Below is a small trained network, with its code and all its weights. Each question gives an input and a target symbol and asks what happens when units are switched off, that is, made to give their printed mean instead of their output.

import numpy as np


def w(rows, s, z=0):
    codes = np.array(rows[::2]) - 128.0
    scale = np.full(codes.shape[1], s)
    scale[-1] = z or s
    return codes * scale


def norm(h):
    return h / np.sqrt((h * h).mean(-1, keepdims=True) + 1e-5)


def f(y):
    return y / 2 * (1 + np.tanh(0.7978845608 * (y + 0.044715 * y**3)))


def softmax(a):
    e = np.exp(a - a.max(-1, keepdims=True))
    return e / e.sum(-1, keepdims=True)


def log_softmax(a):
    a = a - a.max(-1, keepdims=True)
    return a - np.log(np.exp(a).sum(-1, keepdims=True))


def net(x, mask):
    ids = ['ΓΘΛΠΦΨαβδεζημξτ'.index(c) for c in x.split()]
    T = len(ids)
    res = E[ids] + P[:T]
    u = 0
    for l in range(2):
        q, k, v = (norm(res) @ M[l].T for M in (Q, K, V))
        z = softmax(np.where(np.tri(T) > 0, q @ k.T / 4**0.5, -1e9)) @ v
        res = res + np.where(mask[u], z, O[l][:, -1]) @ O[l][:, :-1]
        u += 1
        y = f(norm(res) @ A[l][:, :-1].T + A[l][:, -1])
        res = res + np.where(mask[u : u + 12], y, B[l][:, -1]) @ B[l][:, :-1]
        u += 12
    return log_softmax(norm(res)[-1] @ U[:, :-1].T + U[:, -1])


Q, K, V, O, A, B = {}, {}, {}, {}, {}, {}
E = w([
[50,117,57],'Γ',
[162,193,91],'Θ',
[119,180,114],'Λ',
[121,83,80],'Π',
[119,58,71],'Φ',
[113,161,129],'Ψ',
[132,182,127],'α',
[102,160,120],'β',
[196,168,124],'δ',
[51,113,71],'ε',
[81,149,94],'ζ',
[85,168,77],'η',
[57,2,181],'μ',
[183,221,74],'ξ',
[52,143,196],'τ',
],0.0062)
P = w([
[101,144,134],'0',
[249,119,32],'1',
[61,192,139],'2',
[113,154,126],'3',
[206,118,52],'4',
[78,214,128],'5',
[154,148,174],'6',
[170,128,58],'7',
[84,208,171],'8',
[157,162,177],'9',
[169,133,67],'10',
[55,171,172],'11',
[172,144,189],'12',
],0.012)
Q[0] = w([
[228,64,55],'L0H0',
[182,245,130],'L0H0',
[71,2,134],'L0H0',
[145,27,135],'L0H0',
],0.0054)
K[0] = w([
[51,155,254],'L0H0',
[121,199,226],'L0H0',
[136,146,49],'L0H0',
[117,36,51],'L0H0',
],0.0069)
V[0] = w([
[147,254,201],'L0H0',
[168,187,92],'L0H0',
[219,195,72],'L0H0',
[201,113,28],'L0H0',
],0.0063)
O[0] = w([
[159,70,65,254],'L0H0',
[187,111,147,197],'L0H0',
[255,145,67,191],'L0H0',
[194,225,104,110],'L0H0',
],0.0068,0.0041)
A[0] = w([
[136,166,93,80],'L0N0',
[116,197,109,122],'L0N1',
[57,186,99,92],'L0N2',
[105,1,102,252],'L0N3',
[85,129,36,91],'L0N4',
[103,141,242,202],'L0N5',
[149,54,176,230],'L0N6',
[20,172,184,75],'L0N7',
[30,141,76,100],'L0N8',
[165,39,52,186],'L0N9',
[189,106,156,126],'L0N10',
[76,232,203,169],'L0N11',
],0.0081,0.003)
B[0] = w([
[96,78,129,158],'L0N0',
[88,147,53,181],'L0N1',
[157,179,117,164],'L0N2',
[119,177,201,192],'L0N3',
[191,75,168,180],'L0N4',
[188,165,86,140],'L0N5',
[112,193,204,151],'L0N6',
[111,152,68,146],'L0N7',
[223,149,229,155],'L0N8',
[254,152,201,252],'L0N9',
[114,201,121,159],'L0N10',
[160,78,24,204],'L0N11',
],0.0047,0.0044)
Q[1] = w([
[139,181,178],'L1H0',
[233,39,197],'L1H0',
[198,66,246],'L1H0',
[47,68,254],'L1H0',
],0.0078)
K[1] = w([
[155,86,141],'L1H0',
[248,204,114],'L1H0',
[185,210,92],'L1H0',
[172,84,67],'L1H0',
],0.011)
V[1] = w([
[39,129,83],'L1H0',
[145,218,110],'L1H0',
[48,91,254],'L1H0',
[208,213,186],'L1H0',
],0.0078)
O[1] = w([
[171,72,109,42],'L1H0',
[121,143,1,188],'L1H0',
[107,96,143,57],'L1H0',
[83,172,118,254],'L1H0',
],0.0086,0.0058)
A[1] = w([
[204,131,166,190],'L1N0',
[183,67,149,165],'L1N1',
[97,198,126,3],'L1N2',
[174,93,38,181],'L1N3',
[37,189,83,175],'L1N4',
[52,140,168,116],'L1N5',
[134,81,154,131],'L1N6',
[148,192,89,177],'L1N7',
[111,63,198,60],'L1N8',
[137,53,1,18],'L1N9',
[159,164,171,120],'L1N10',
[45,81,156,131],'L1N11',
],0.0082,0.0028)
B[1] = w([
[67,145,185,163],'L1N0',
[1,162,119,123],'L1N1',
[119,129,135,148],'L1N2',
[131,33,230,209],'L1N3',
[105,86,202,207],'L1N4',
[201,75,80,119],'L1N5',
[89,181,115,109],'L1N6',
[119,89,181,254],'L1N7',
[126,216,59,114],'L1N8',
[186,115,197,158],'L1N9',
[132,234,96,147],'L1N10',
[124,80,76,113],'L1N11',
],0.0056,0.0063)
U = w([
[163,85,211,72],'Γ',
[21,205,80,155],'Θ',
[212,116,48,104],'Λ',
[157,94,132,90],'Π',
[136,118,137,67],'Φ',
[123,136,70,184],'Ψ',
[224,138,73,119],'α',
[108,141,134,51],'β',
[131,114,156,22],'δ',
[105,137,10,203],'ε',
[180,155,65,57],'ζ',
[103,100,122,255],'η',
[132,197,218,131],'μ',
[56,107,164,217],'ξ',
[162,83,133,144],'τ',
],0.012,0.0036)

Each question gives the input, a string of symbols that net reads in full, and the target symbol t.
The units are the heads (4 rows each of Q, K, V and O) and the neurons (one row each of A and B). Each row of codes is followed by its name. A weight is (code - 128) times the scale printed after its matrix; where a second scale follows, it is the last column's (O, A, B and U).
mask holds one flag per unit, layer by layer, with each layer's heads first. A switched-off unit (its flag False) gives its mean, the last column of its rows in O or B, instead of its output. The means were averaged over made-up inputs and are rounded, as every weight is.
A unit's drop is (log p(t) with every unit on - log p(t) with that unit switched off) / (log p(t) with every unit on - log p(t) with every unit switched off).
The circuit of an input: a set's keep is (log p(t) with only the set's units on - log p(t) with every unit switched off) / (log p(t) with every unit on - log p(t) with every unit switched off). Starting from the 12 units with the biggest drops (on a tie, the unit counted first), units are removed one at a time, each time the one whose removal leaves the highest keep (on an exact tie, the one counted first), for as long as the keep stays at least 0.8.
units of the circuit, in order: the units of the circuit, biggest drop first
k most important neurons: the k neurons with the biggest drops, biggest first
top k neurons in layer l: the k neurons of layer l with the biggest drops, biggest first
drop when u is switched off: that unit's drop, to one decimal
input μ ζ ξ μ μ δ ε Λ Ψ μ η, target μ: units of the circuit, in order -> (L0N3; L0H0; L0N8)
input μ Λ β Λ η Λ μ Θ, target μ: units of the circuit, in order -> (L0H0; L0N11; L0N3)
input η Λ μ η Ψ, target μ: units of the circuit, in order -> (L0H0; L0N3)
input η Φ ζ η β Λ μ β, target μ: units of the circuit, in order -> (L0H0; L0N3; L0N11)
input ζ Λ μ ζ α, target μ: units of the circuit, in order -> (L0H0; L0N3)
input Λ η τ Π η Θ η Λ τ, target Θ: top 3 neurons in layer 0 -> (L0N9; L0N11; L0N3)
input μ μ μ ε ζ, target μ: units of the circuit, in order -> (L0N8; L0H0)
input η Λ Λ μ ε, target μ: 3 most important neurons -> (L0N3; L0N9; L0N11)
input Λ β δ, target Θ: top 2 neurons in layer 0 -> (L0N9; L0N8)
input η μ ξ Θ β Θ Γ Λ Ψ Λ η ξ, target ε: units of the circuit, in order -> (L1H0; L0N9; L0N11)
input Λ Λ Λ ζ α η ε η Λ η Λ ξ, target Θ: most important neuron -> (L1N4)
input Λ δ η ξ δ Π Φ η β, target Θ: 2 most important neurons -> (L0N9; L1N4)
input Ψ Ψ Θ Ψ μ ξ Θ Φ ξ, target ξ: 3 most important neurons -> (L0N9; L1N4; L0N8)
input η η ξ η η μ η Λ Λ Θ Λ ζ, target ε: top neuron in layer 0 -> (L0N8)
input Λ Λ Λ ε, target μ: 2 most important neurons -> (L0N11; L0N4)
input Λ η Ψ τ Λ Ψ Λ μ μ Λ Ψ δ, target Θ: 2 most important neurons -> (L1N4; L0N5)
input η η μ, target ε: 2 most important neurons -> (L0N8; L0N7)
input μ Λ Λ Λ, target ξ: top 4 neurons in layer 0 -> (L0N9; L0N1; L0N11; L0N8)
input η ξ Λ μ δ ζ μ Π, target μ: 2 most important neurons -> (L0N3; L0N9)
input Ψ Λ β Λ ε η, target ξ: 3 most important neurons -> (L1N4; L0N9; L0N8)
input Λ ε Λ η β μ η β, target μ: most important neuron -> (L0N9)
input η μ Ψ ξ Γ Λ Λ Λ Λ Ψ Γ Γ, target ε: 3 most important neurons -> (L0N8; L0N7; L0N9)
input Ψ Φ Λ, target ξ: top 2 neurons in layer 1 -> (L1N4; L1N10)
input Λ Λ μ α Π, target μ: top 3 neurons in layer 0 -> (L0N9; L0N3; L0N11)
input Λ Λ Ψ α Π μ τ μ Λ, target Θ: drop when L0N5 is switched off -> 0.0
